Each row was made from one small tree. Brackets hold a mark, then the marks that hang from it, in the order of their numbers. Every link used is in the known rows. Write each row's tree.
Known rows:
[k712 [k267 k117 k782] k711]: [ 0.91  0.89 -1.99  2.07 -0.20 -0.42 -0.35 -2.29 -2.08  0.00 -3.77 -3.65
 -2.66  0.76  3.32 -1.65  0.02  0.68 -0.89 -1.39 -1.96 -2.76 -0.44  2.54
  0.43  1.80  0.99  1.89 -0.28  1.53 -3.22  1.58 -1.67 -5.07 -0.06 -2.42
 -2.08  0.38  0.12 -1.10  0.78 -0.36 -1.91  0.66 -3.46]
[k668 [k117 k267 k711]]: [ 0.39 -0.93  2.99  0.32  1.02 -1.15 -0.97 -0.21 -0.08 -0.81 -1.27 -2.41
 -0.25 -1.29  2.86 -1.23 -0.97  2.23  0.24 -2.70  1.07 -0.48 -0.63  0.01
  1.86  1.34 -0.48  1.04  0.23  1.26 -2.47  1.94  0.77  1.82 -1.68 -2.31
 -0.81  1.24  1.70 -3.65 -1.14 -0.31 -0.92 -0.57  0.27]
[k117 k267 [k668 k782] k711]: [ 2.77  1.34 -0.29 -2.33 -0.77 -0.46 -4.32  0.74  0.77  0.28 -0.25 -4.00
 -1.22 -2.42  3.00 -1.66 -2.27  1.96 -0.57 -1.53  0.76  1.19 -2.80 -0.10
  1.23  1.81 -1.29  0.06  2.07  2.38 -2.77  2.96  0.78 -0.15 -2.18 -1.29
 -3.86  0.83  0.32 -2.85  0.51 -0.63 -0.55 -0.54  2.64]
[k484 [k361 k475] [k746 [k206 [k117 k267 k711]]]]: [-5.61 -0.68 -0.03 -3.59 -0.75 -0.95 -1.36  3.82  1.81  1.67 -5.51 -2.18
 -0.32  1.33 -2.28 -1.79 -2.28 -0.96 -0.29 -8.00  0.95 -0.58 -1.72 -2.13
  2.31 -3.19 -2.22 -0.77 -3.74  5.90 -2.00  1.78  3.57 -0.45 -0.09 -2.90
 -0.86 -0.20 -1.33 -5.40 -0.39 -1.33  0.68  0.44 -1.77]
[k782 [k267 k117] k485 k712]: [ 0.28 -3.05  0.47 -2.37  4.91  0.71  0.47 -1.04  1.85  1.80 -4.11 -1.59
 -2.02 -1.02 -1.38 -1.19  0.13  0.83 -0.87  1.17  0.01  4.89 -3.14  2.51
 -2.69  0.45 -0.45 -1.69  0.73 -0.17 -3.87  3.02 -1.09 -2.45 -1.05 -1.03
 -1.61 -2.73 -0.98 -2.26 -1.23 -2.89  2.63  0.51  0.69]
[k117 k668 [k711 k485]]: [ 0.71  1.08 -0.35 -0.78 -1.89  1.44 -2.68 -2.11 -0.01 -0.62  0.41  1.49
  0.28 -1.76  1.06 -1.14 -2.25  2.26 -0.72 -1.18  0.27  0.05 -2.39  2.69
  0.09  1.08 -2.46 -1.64  0.06 -1.05 -0.84  1.60 -0.21  0.94 -2.70 -0.94
 -3.09  1.70  1.90 -0.97  0.35 -0.40  1.25 -0.24 -1.08]
[k206 [k117 [k668 [k267 k782] k712] k711]]: [ 2.91  1.16  0.77 -3.26  0.44 -0.62 -2.60  1.07 -0.56  1.09 -2.79 -2.63
 -1.17 -2.10  2.16 -2.39 -3.43  2.66 -0.19 -0.22 -0.38 -1.38 -2.15  1.21
 -0.88  1.27  0.40 -0.39  1.54  1.79 -1.88  1.61 -0.76 -0.99 -1.34 -3.69
 -5.86  0.99  1.41 -3.57  0.10  0.48  0.61 -1.47  0.90]
[k485 k711 [k712 [k267 k782]]]: [ 0.01  0.09 -1.26  0.73  0.07 -1.27  1.67 -1.04 -2.00 -2.33 -3.41 -1.61
 -3.30 -0.30  1.23 -0.08  2.09  0.17  0.26 -1.24 -2.20 -0.19  0.10  3.62
  3.45  0.03 -0.30  0.52 -0.51  0.59 -1.67 -3.21 -0.37 -1.58  0.93 -2.65
 -0.98 -1.49 -0.13 -0.59  1.93  0.89 -0.98  0.46 -2.22]
[k746 [k117 [k267 k782]] [k484 k361 [k475 k711]]]: [-5.79  2.59 -0.20 -2.69  1.52 -2.22 -3.85  4.07 -0.63  0.84 -6.77 -1.40
  0.42  0.00  3.05 -2.21 -0.35  2.41  0.94 -7.97  0.74 -0.55 -2.15  3.22
  0.55  1.72 -1.23  3.51 -4.09 -0.07 -6.30  0.21  2.31 -2.44 -4.38 -6.64
 -1.25 -1.12 -0.75 -5.50  1.62  0.62  1.68  1.42 -1.92]
[k484 [k475 k485] k746]: [-3.45 -0.14 -0.68 -1.49  0.20 -0.07 -0.69 -0.39 -0.60  0.36 -1.13  3.81
  0.76  1.13 -1.39 -1.03 -1.35 -1.17  0.54 -2.73  2.17  0.87 -3.08  2.05
  0.24 -0.62 -2.44  0.95 -0.23 -0.26 -1.76 -1.53  3.69 -2.71 -3.04 -0.32
  0.19  0.55  1.13  0.82  1.34  0.26  2.47  1.29 -4.32]
[k475 [k711 [k485 [k712 k267]]]]: [-1.51  0.27 -1.65  0.93  2.05  1.12  1.22 -1.72 -2.05 -2.60 -2.04 -1.44
 -3.04  0.03 -2.01 -1.03 -0.08 -0.27 -0.22 -0.74 -1.03  1.04 -2.78  2.22
  3.74  2.94 -0.09  0.26 -0.56 -2.47  0.77 -3.83  0.28 -1.45  2.11 -0.57
  0.23 -2.79  1.44 -0.38 -0.12  0.31  0.31  1.43 -1.69]
[k206 [k117 k267 [k668 [k782 k485]]]]: [ 1.75  1.16 -1.31 -5.22  1.15  1.84 -2.74  0.10  1.40  1.82 -3.01 -3.43
 -1.29 -1.68 -1.36 -1.29 -0.26  1.62 -1.10  0.79 -1.61  1.76 -2.72 -2.14
 -0.12 -0.53 -0.11  1.29  1.93  2.43 -0.70  2.03  0.75 -1.49 -1.04  0.05
 -2.97 -2.26 -1.99 -2.04 -0.06 -2.17  0.01  0.45  3.13]
[k746 [k117 k711] k206]: [-3.29 -2.47  0.71  0.32 -0.88 -1.95 -1.50 -0.74  0.27  0.64 -2.94  1.27
 -0.24  0.56  0.37  1.14  0.11 -0.12  0.51 -3.31  1.25  2.01 -0.75  0.65
  0.28 -0.83 -1.60 -2.25 -4.36  0.21 -0.50  1.97 -0.16  0.06 -1.02 -1.14
 -0.67  1.11 -0.07 -3.09 -0.35  1.15  0.52 -0.12 -1.15]
[k782 k485 [k712 [k267 k117] k711]]: [-0.80 -0.63 -2.81  0.32  3.71  1.37  0.48 -3.42 -0.73  0.74 -5.21 -2.87
 -3.91 -0.83 -1.91 -1.52  0.36  0.02 -0.99 -0.14 -0.57  2.67 -2.34  0.42
  0.82  0.24 -0.47 -0.53 -1.02  1.88 -1.90  2.29 -0.03 -3.36  0.62 -1.09
 -2.45 -2.31 -0.19 -2.04 -1.20 -2.49 -1.19  0.52 -1.31]
[k267 [k782 [k485 k711]]]: [ 0.41  0.61 -0.27 -0.92  0.11  0.80 -0.87 -1.40 -1.53 -1.27 -1.68  1.92
 -0.47  0.06  0.79  0.02  1.26  2.08  0.42 -1.08 -1.84  2.11 -0.24  2.42
 -1.35 -2.13 -0.94 -0.43 -0.72  2.50 -2.38  0.56 -1.03 -1.83  0.15 -3.23
 -1.53 -0.28  0.25  0.63  2.00 -0.03  0.85 -0.34 -0.59]
[k712 [k267 [k117 k668]] [k711 k485]]: [ 0.37  0.68 -3.24  1.02 -1.36  1.30 -1.20 -3.48 -1.38 -0.54 -3.47 -2.73
 -1.66 -1.02  1.33 -2.47 -0.11  1.30 -1.89 -1.83 -1.74 -2.46 -1.86  3.26
  1.55  2.40 -0.94  0.62 -0.60 -1.64 -0.56  1.31 -0.80 -3.52 -1.55 -1.04
 -2.86 -0.01  1.77 -1.39  0.31 -1.50 -0.99  1.15 -3.23]
[k206 [k117 [k267 k782] k711]]: [ 1.28  0.49  1.45 -2.23  0.22 -0.32 -2.30  0.26  0.09  0.67 -1.92 -3.94
 -2.76 -0.09  3.15 -1.34 -1.43  2.82 -0.78 -0.94 -1.53 -1.93 -1.03  0.79
  0.89 -0.51  0.61  1.60  0.98  4.07 -3.67  2.17 -0.81 -1.60 -0.98 -2.24
 -2.88  1.27 -1.04 -2.49  0.52 -0.16 -0.19  0.29 -0.61]
[k475 [k485 k711 [k712 k267]]]: [-1.28 -2.09 -0.71 -0.01 -0.42 -0.93  1.32 -0.85 -1.62 -2.47 -1.94 -0.36
 -3.74 -0.54 -1.61 -0.30  3.04  0.03 -0.38 -1.38 -0.23  0.02 -1.63  3.65
  6.11  0.44 -2.00  0.17 -0.84 -0.64  0.19 -4.33  2.08 -1.10  1.75 -0.01
 -1.08 -0.65  0.74  0.61  2.55  1.16 -0.01  1.25 -1.48]
[k117 [k668 [k267 [k782 k712]]] k711]: [ 4.30  0.65  1.66 -0.47  0.46 -0.41 -2.64 -0.22  0.06 -0.07 -1.84 -0.58
 -0.94 -2.18  4.06 -2.83 -2.93  2.94 -0.25 -1.65  1.66  0.87 -2.87  2.14
 -1.34  3.04 -0.39 -0.83  2.07  0.25 -4.57  2.26 -0.42  0.29 -3.37 -4.73
 -4.64  0.41  2.03 -3.44 -0.02 -0.54  1.21 -1.42  0.85]
[k206 [k117 k267 [k711 k485]]]: [-0.21 -0.95  0.26 -3.22  0.76  0.65 -1.82 -0.72  0.06  0.12 -2.28 -2.83
 -2.40 -0.99 -0.12 -1.91 -0.88  2.30 -1.41 -1.36 -1.98 -0.95 -1.39 -0.02
  2.04 -0.70 -0.38 -0.13 -0.25  2.27 -0.29  0.78 -0.42 -0.90 -0.54 -0.76
 -2.42  0.41  0.68 -2.32 -0.16 -0.76  1.12  0.69 -1.01]
[k361 [k475 k485 k711] [k484 k746]]: [-3.48 -2.32  0.61  0.35 -3.11 -0.19 -0.56  2.56 -0.17 -0.84  0.28  2.34
  2.49  2.42 -4.36 -1.65 -3.43  3.70 -0.18 -1.64  2.91 -0.54 -3.86  2.52
  1.66 -0.56 -2.75 -0.45 -1.22  0.36 -0.64 -0.09  3.59 -1.63  2.62 -1.23
 -0.97  1.29  1.82 -0.10 -0.62  1.93  0.95  2.61 -2.13]
[k485 k711 [k712 k267]]: [-1.32 -1.16 -1.74  0.64 -0.20 -1.25  2.17 -0.74 -1.14 -2.38 -2.92 -2.18
 -3.67 -0.89 -1.00  0.26  2.47 -0.69  0.18 -1.14 -1.30  0.80 -0.04  2.10
  5.43 -0.82 -0.97 -0.46 -0.96  0.13  0.32 -3.39  0.60 -0.04  1.33 -0.44
 -0.24 -1.76 -0.02 -1.01  1.15  0.67 -1.62  0.59 -0.83]
[k746 [k117 k668 k711] k206 [k484 [k475 k485]]]: [-6.42 -0.84  1.27 -1.67 -3.13 -2.58 -4.93  1.01  1.04  1.53 -4.65  3.14
  0.18 -1.31  1.23  0.91 -0.58  2.17 -0.05 -6.01  4.66  1.78 -3.05  4.32
  1.39  0.14 -4.67 -0.54 -5.41 -2.34 -3.02  1.28  3.74  0.71 -5.80 -1.57
 -3.60  3.36 -0.85 -4.87  1.79  1.34  3.00  0.60 -1.71]
[k475 [k711 [k485 [k712 [k267 k782]]]]]: [-0.17  1.53 -1.15  1.01  2.33  1.12  0.73 -2.04 -2.91 -2.53 -2.52 -0.95
 -2.71  0.60  0.22 -1.36 -0.47  0.58 -0.16 -0.80 -1.89  0.06 -2.65  3.74
  1.80  3.78  0.58  1.28 -0.14 -2.00 -1.24 -3.64 -0.68 -2.97  1.72 -2.78
 -0.52 -2.49  1.38  0.04  0.63  0.54  0.95  1.29 -3.06]
[k117 [k668 k267] k711]: [ 2.28  0.28  1.43  0.26 -1.57 -0.39 -2.93 -0.24  0.16 -0.69 -0.23 -1.10
 -0.27 -1.81  2.96 -2.05 -2.20  1.80 -0.37 -2.48  1.85  0.03 -2.06  0.37
  1.17  2.26 -0.67 -1.25  1.25 -0.13 -2.32  2.03  0.27  1.68 -3.42 -1.89
 -2.95  1.80  2.23 -3.05  0.50 -0.25 -0.18 -1.19  2.33]
[k484 k361 [k475 k485] [k746 [k206 [k117 k668]]]]: [-6.08  1.09 -2.36 -4.48 -2.98  0.28 -2.05  1.81  1.71  1.88 -4.85  4.65
  1.06  1.22 -2.37 -0.68 -1.31 -2.11  0.18 -6.98  2.36 -0.59 -4.28  1.52
  0.94 -1.39 -4.23  1.58 -2.99  0.94 -1.48 -0.83  4.72 -2.34 -3.94 -1.24
 -1.05 -0.50 -2.08 -1.41  1.71 -0.43  3.15  0.82 -4.59]
[k361 [k475 k711] k484]: [-2.34 -1.56  0.51  1.33 -3.13 -1.34  0.06  3.09  0.15 -0.85 -0.27 -0.11
  1.54  1.32 -2.99 -0.56 -2.58  4.22 -0.37 -0.11  1.43  0.30 -1.21  0.19
  1.32 -0.56 -1.10 -0.60 -1.29  0.71 -0.63  0.75  1.12  0.69  3.90 -0.92
 -0.51  0.66  0.11 -1.42 -1.21  1.82 -0.42  1.39  0.82]
[k117 [k267 [k782 k712]] k668 k711]: [ 3.14  1.57  1.78 -1.24  1.71  0.18 -3.48 -0.24  0.51  0.13 -1.04 -3.37
 -1.96 -2.08  4.98 -2.19 -2.35  3.64 -0.83 -1.53  1.05  0.50 -2.85  3.28
 -0.30  2.36 -1.10  0.80  1.77  1.69 -5.66  3.40  0.45 -0.09 -2.95 -4.37
 -4.54  0.63  0.48 -3.16 -0.03 -1.63  0.54 -0.26  0.24]
[k206 [k117 [k267 k782] k668 [k711 k485]]]: [ 2.13  1.50  0.75 -3.17 -0.66  1.38 -3.63 -1.27 -0.06  0.19 -2.09 -2.49
 -1.42 -1.27  3.37 -2.47 -1.94  4.29 -1.71 -1.48 -2.19 -2.64 -2.32  3.05
  0.04  1.00 -0.64  1.35  1.09  1.33 -3.03  2.04 -0.94 -1.55 -2.86 -3.00
 -4.40  1.17  0.52 -2.34  0.80 -1.09  1.38  0.66 -1.80]
[k267 [k782 [k485 k712]]]: [-2.42  1.92  1.22 -0.95  3.19  0.90  0.90 -2.77 -1.12 -0.28 -2.35  3.08
 -0.92  0.19 -0.27  0.77 -0.28 -0.41  0.09  1.07 -1.06  1.98 -1.38  1.50
 -1.85  0.37  0.19  0.85 -0.22  1.06 -3.67 -0.01 -0.67  0.01  0.01 -1.39
 -0.62 -2.16 -0.24  0.95  1.36 -0.78  1.44  0.42 -0.38]
[k206 [k117 [k668 k267]]]: [ 2.23 -0.54  0.43 -1.85 -2.03  0.18 -0.93  0.92  1.07  0.58 -2.15 -1.94
 -0.48 -1.04  0.48 -1.94 -0.51  1.57 -0.82 -0.38 -0.38 -2.09 -1.19 -0.82
  0.80  0.62  0.89  0.79  1.77 -0.91  0.17  0.26 -0.14  0.30 -2.13 -0.35
 -1.89 -0.54  0.23 -2.46 -0.14 -0.43 -0.20 -0.05  1.96]
[k668 [k782 k267 k485 k712]]: [ 2.45 -2.14 -1.83 -4.11  5.17  0.44 -0.29  0.12  1.99  2.36 -3.53 -1.11
 -1.29 -2.10 -4.05 -0.99  0.19 -0.62 -0.15  1.40  0.58  7.64 -3.33 -0.98
 -2.58  1.12 -0.64 -2.96  1.85  1.07 -1.49  0.58 -0.94 -2.40  0.64 -0.93
 -2.72 -3.00 -1.45 -1.59 -1.53 -1.70  2.72 -0.77  3.20]
[k746 [k484 [k475 [k485 k712]]]]: [-6.87  0.42  1.31 -2.19 -0.03 -2.18 -0.30  1.33  0.03  0.31 -3.44  3.22
 -1.60 -1.40 -1.01  0.95 -0.28 -0.02 -0.09 -1.71  2.73  0.89 -1.91  2.97
  2.28  0.31 -2.24  1.85 -1.93 -1.38 -3.00 -2.86  3.34  1.31 -2.24  0.57
 -1.40  0.06 -0.54 -1.02  2.44  1.10  3.08  1.34 -0.97]
[k117 [k267 k782] k711]: [ 1.49  1.20  2.09 -0.28  1.72 -0.62 -2.96 -0.35 -0.99 -0.45 -0.61 -3.15
 -1.53 -0.27  4.79 -1.47 -1.37  2.25 -0.54 -2.40 -0.26 -0.59 -0.84  1.52
  0.29  1.51  0.27  0.92  0.49  3.17 -4.66  2.22 -0.31 -1.12 -1.44 -3.67
 -2.38  1.82  0.65 -2.00  1.07 -0.54  0.18 -0.26 -0.30]

Which tree is each row?
[ 3.35 -1.36 -1.76 -4.32 -3.16 -0.48 -2.62  1.35  3.44  2.58 -1.61 -3.51
 -2.08 -2.40 -0.59 -0.91 -2.23  1.65 -0.50  1.02  0.39  1.88 -3.94  0.80
  0.46  0.18 -1.65 -1.77  3.52  1.39 -2.09  2.41 -1.85 -1.30 -1.95  1.16
 -4.93  1.04 -2.47 -3.14 -0.62  0.54  0.27 -0.46  2.88]
[k206 [k117 [k668 [k782 k267]] k711]]
[-3.43 -2.67  0.53 -0.54 -2.03 -0.80  0.31  1.55  0.26  0.42 -1.08  3.29
  3.55  1.70 -4.80 -1.35 -2.06  2.32 -0.78 -1.34  2.11 -1.22 -1.80  1.42
  0.94 -1.35 -2.68 -1.28 -1.84  0.41  0.24 -0.40  3.80 -0.75  1.18 -1.06
 -1.11  1.58  1.36 -0.13 -0.35  0.81  1.40  2.12 -3.02]
[k361 [k475 k485] [k484 k746]]
[-6.38 -0.14 -0.28 -3.59 -3.01 -1.70 -0.34  6.24  2.54  2.72 -6.64 -0.21
  0.59  0.04 -3.89  0.45  0.01 -0.04 -0.39 -5.58  0.94 -1.40  1.10 -1.96
  0.95 -3.14 -1.45 -0.38 -5.46  2.32  0.64 -0.55  2.64  1.64  1.15 -1.56
 -1.10 -0.49 -3.93 -5.10 -0.12 -0.06  1.57 -0.06  0.32]
[k746 [k206 k117] [k484 [k361 k475]]]
[-0.09  0.19 -3.70  1.19  1.04  0.89 -0.14 -3.14 -2.14 -0.78 -2.76 -1.93
 -1.62 -0.52 -1.74 -1.71  1.19 -0.68 -1.24 -2.38 -1.30 -0.51 -0.23 -0.14
  2.72  1.96 -0.22 -0.81 -1.47 -0.13  1.93 -2.05 -0.83 -2.91  1.26 -1.06
 -1.78  0.46  1.72 -0.23 -0.15 -0.46 -0.81  0.31 -2.27]
[k712 k267 [k711 k485]]
[ 1.43 -1.50 -1.16  0.37  1.88 -0.19 -0.05 -1.15  0.18  0.42 -3.42 -3.95
 -4.08 -1.17  0.67 -1.65 -1.42  1.12 -0.38  0.04  0.09  1.30 -2.40  2.19
  1.93  0.54 -0.98 -1.45 -0.16  0.70 -2.00  2.15  0.92 -1.66 -1.20 -1.35
 -2.28 -1.06 -0.50 -3.82 -1.46 -1.27 -0.75 -0.02 -2.55]
[k782 [k712 [k267 [k117 k711]]]]
[-0.10 -0.16  0.19 -1.00 -0.57  0.44 -0.65 -1.56 -1.52 -1.03 -3.08  1.32
 -1.10  0.41  2.61 -0.47  0.61  2.95  0.11 -0.46 -2.93  0.87 -0.80  4.29
 -2.46 -2.52 -0.69  0.57 -0.74  2.35 -4.09  2.85 -1.49 -3.32 -0.74 -3.12
 -1.40 -1.20  0.32 -0.07  2.26 -0.52  1.04  0.42 -2.18]
[k267 k117 [k782 [k485 k711]]]
[-0.73 -0.62  2.41 -0.79  1.11 -1.46 -0.09 -2.43 -2.30 -1.47 -4.70  1.89
 -1.80 -0.70  4.05 -2.61 -2.63  1.58 -0.70 -1.41 -2.08 -1.08 -2.33  3.80
 -1.52  2.71  0.78  0.17  0.02  0.02 -5.15  1.06 -2.30 -1.57 -2.09 -3.69
 -2.34 -1.58  4.13 -2.00  2.01  0.06  3.22  0.35 -2.85]
[k668 [k267 [k117 [k711 [k485 k712]]] k782]]
[ 2.15  0.56 -1.38 -1.99 -2.88 -0.25 -1.64  0.63  0.87  1.05 -1.52 -0.91
  0.02 -1.19  2.23 -1.02 -1.92  1.39 -0.22  1.40 -0.96 -0.39 -2.37  1.78
 -2.15  0.74 -0.66  1.12  2.00 -0.50 -1.83  3.15 -0.37 -2.03 -1.99  0.22
 -2.09 -1.65 -0.27 -1.17  0.51 -0.35  0.10  0.37  0.01]
[k267 [k117 [k668 k782]]]
[ 2.41  1.67  1.06 -2.44 -0.53  0.72 -2.26  0.61  0.67  0.82 -1.84 -4.13
 -1.13 -0.36  3.61 -1.59 -0.35  3.12 -1.34 -0.34 -1.85 -3.42 -1.01  1.86
 -0.11  0.75  0.88  3.39  1.90  0.98 -2.89  1.57 -0.25 -1.62 -2.08 -2.14
 -2.53 -0.05 -1.43 -1.85  0.64 -1.28 -0.23  0.98 -0.09]
[k206 [k117 [k267 k782] k668]]
[-8.81 -0.96  1.71 -2.52 -2.00 -1.88 -0.31  4.71  0.48  0.78 -4.43  3.11
  0.45  0.07 -3.90 -1.23 -0.42  2.04  0.51 -4.57  2.67 -1.56 -3.82  3.98
  2.75  0.78 -3.42  1.38 -4.23 -2.55 -3.31 -1.62  3.93  1.36  0.59 -1.55
 -1.26 -1.38  0.55 -3.10  1.69  2.31  2.15  3.01 -0.29]
[k746 k117 [k484 [k361 [k475 [k485 k712] k711]]]]
[ 1.30  2.34 -0.88 -4.83  4.84  0.79 -4.59 -0.05 -0.46  1.13 -1.85 -3.87
 -1.08 -3.49 -0.22 -1.52 -2.75  1.31 -0.32 -0.42  0.51  4.85 -3.63 -0.88
 -0.45  1.30 -1.64 -1.60  0.77  3.84 -1.73  3.28  1.67 -0.75 -0.33 -2.47
 -5.71 -0.43  0.97 -3.02 -0.04 -1.84  0.56 -1.40  3.71]
[k117 k267 [k668 k712 [k782 k485]] k711]
[-2.09  0.57  1.60 -1.75  3.08 -0.33 -0.14 -1.50 -1.78 -2.22 -3.45 -0.64
 -2.70 -0.59  1.94 -0.24  1.83  1.50 -0.31 -1.83 -2.21  2.16 -0.82  2.73
  1.13 -0.87 -0.26  1.47 -0.62  3.25 -4.75 -0.14 -0.36 -0.82  0.52 -3.52
 -1.29 -2.21  0.80 -0.37  2.76 -0.99  0.89  0.84  0.58]
[k117 [k267 [k782 [k485 k711 k712]]]]
[-5.16  0.07 -1.36 -0.33  0.35 -1.23 -0.18  0.21  0.01  0.23 -3.70  2.35
  0.66  1.58 -0.55  0.87 -1.23 -3.23  0.95 -4.86  1.92  3.20 -0.89 -0.31
 -0.66 -1.95 -1.42 -0.37 -2.97  1.17 -0.75 -0.71  2.36 -1.93 -2.26 -1.33
  1.59 -0.63 -0.52 -1.61 -0.05 -0.32  1.85  0.00 -3.61]
[k484 k475 [k746 k206]]
[-0.95 -0.31  0.84  0.24 -1.29  0.13 -1.16 -2.47 -0.35 -0.77 -1.65 -1.18
 -3.88 -1.09  1.90 -1.17 -1.39  1.47 -1.26 -0.29  1.11 -1.63 -4.79  5.79
  4.26  2.79 -2.69  0.91  0.47 -1.69 -3.86  1.21  2.44 -0.49 -2.62  0.67
 -3.14  0.51  0.46 -1.60  1.93 -0.48 -0.07  1.57 -2.29]
[k475 [k485 [k712 [k267 [k117 k668 k711]]]]]
[ 0.83 -1.61 -1.65 -5.06  5.90 -0.44 -0.67  0.63  0.30  2.61 -4.57 -2.90
 -0.91 -1.83 -2.47 -1.13 -0.91 -0.58 -0.16  1.98 -1.24  5.60 -2.95  0.69
 -3.78  0.95  0.01 -2.23  0.82  1.56 -1.53  2.25 -1.20 -4.66  1.31 -1.18
 -3.33 -2.79 -0.27 -1.93 -0.57 -1.52  2.68 -0.58  1.97]
[k668 k712 [k782 [k267 k117] k485]]
[ 0.42 -2.70  1.12 -0.56 -0.18 -1.27 -1.21 -0.13  1.51  0.90 -1.58 -2.92
 -2.15 -0.66  2.43 -1.03 -1.60  1.39 -0.62 -0.58  0.45  1.21 -2.46  3.51
 -0.22  0.74 -0.90 -1.62  0.96  0.73 -4.66  3.81 -1.92 -1.77 -2.15 -0.34
 -2.06  1.42 -0.25 -2.83  0.02 -0.45  0.95  0.17  0.03]
[k782 [k267 [k117 k711]]]
[ 2.63 -1.65 -0.32 -1.74  0.02 -1.95 -0.58  1.40 -0.59  0.46 -3.71 -1.57
 -0.37 -0.71  1.80 -2.51 -1.05  0.22 -0.13 -0.30 -1.33  0.32 -1.19 -1.34
 -1.80  1.71  1.79  0.29  1.48  0.48 -1.15  1.25 -0.90 -2.99 -0.72 -1.40
 -1.05 -2.57  1.77 -2.22  0.55  0.01  1.05 -0.42  1.02]
[k668 [k267 k117] k782]
[-4.00 -0.60  0.69 -0.63 -2.10 -1.42 -2.66  1.58  1.63  1.40 -4.56 -0.07
  1.45 -1.17  1.01  1.38  1.13  1.30 -0.04 -3.91  1.93  0.11  0.11  2.60
 -0.11 -0.12 -1.60 -0.68 -5.16 -3.38  0.39  1.18  1.18  1.24 -3.67 -1.87
 -1.78  0.56 -1.34 -4.82 -0.37  0.17  0.65  0.48  0.21]
[k746 [k117 k668] k206 k484]
[-3.29  1.21  2.56  0.09  3.68 -0.44  0.92 -3.50 -1.84 -1.00 -4.58  0.32
 -1.20 -0.69  1.93 -0.54  0.22  0.77 -0.14 -2.06 -0.48  0.31 -1.16  0.59
 -0.06  2.07  0.60  3.58 -0.11  2.63 -5.61  1.20 -1.25  0.11  0.31 -3.23
 -1.40 -1.43  2.07 -1.20  0.42 -0.93 -0.53  0.55  0.29]
[k668 [k117 [k267 [k782 [k485 [k712 k711]]]]]]
[ 1.60  0.37  2.41 -1.52  6.53 -0.33  0.48 -0.72 -2.74 -0.01 -4.73  1.09
  2.26 -1.25  0.17 -2.06 -0.64  0.93  0.96 -1.14 -0.39  1.73 -0.29 -0.80
 -3.72  2.85  1.78  0.17 -0.24  0.05 -0.87 -0.38 -0.07 -0.85  0.15 -5.95
 -1.92 -1.71  3.50 -2.54 -0.97 -0.74  1.87 -2.11  0.49]
[k668 k117 [k267 [k782 k485]] k712]
[-0.35 -0.85 -1.05 -1.58  0.70 -1.15 -1.39  0.18  0.65  1.58 -2.67 -4.72
 -1.56 -2.19  1.63 -1.52 -1.54  0.99 -1.13 -0.17  0.50  0.22 -2.69  4.15
 -1.04  2.14 -0.94 -0.34  1.05  0.19 -3.41  3.68 -2.28 -3.25 -0.07 -0.91
 -4.90  0.82  1.27 -2.12 -0.16 -0.75 -0.01  0.29  1.27]
[k782 [k267 [k117 [k668 [k712 k711]]]]]
[-1.69 -0.24 -0.33 -0.11  1.20 -1.50  1.27 -0.22 -1.40  0.27 -2.30 -0.29
  0.53 -1.70 -0.94 -0.30 -1.02  0.05  0.94 -0.56  0.83 -0.43  0.09 -0.40
 -0.23  0.82 -0.34  0.64 -0.61  1.12  0.64  0.38 -0.87 -0.03  2.52 -1.52
 -2.36  0.40  2.86 -1.23 -1.75  1.27 -1.37 -1.03 -0.09]
[k668 k117 [k712 k711]]
[ 0.81 -3.52 -0.76 -2.50  3.04  0.23  0.31 -0.17  1.45  0.03 -3.12 -0.98
 -2.32 -1.90 -2.76 -0.63  2.16  1.28 -0.14 -0.66  0.27  6.60 -2.12  2.33
  0.03 -1.50 -1.93 -3.30  0.23  1.15 -2.05  0.34 -1.08 -1.30  0.56 -1.92
 -2.34 -1.67 -0.46 -1.61 -0.36 -1.31  2.00 -0.32  2.22]
[k782 k267 [k485 k711] k712]
[-0.49 -0.02  1.07  1.17  0.62  0.14  0.11 -1.00 -2.52 -1.87 -2.06 -1.38
 -4.12  1.67  2.46 -1.49 -0.71  1.84 -0.42  0.01 -0.60 -1.98 -4.58  6.46
  2.17  4.03  0.08  3.59  0.75 -1.57 -4.49 -1.14  0.89 -4.65  1.17 -1.55
 -0.96 -1.73  0.62  0.40  2.18  0.88  0.83  2.44 -3.51]
[k475 [k485 [k712 [k267 k117 k782]]] k711]
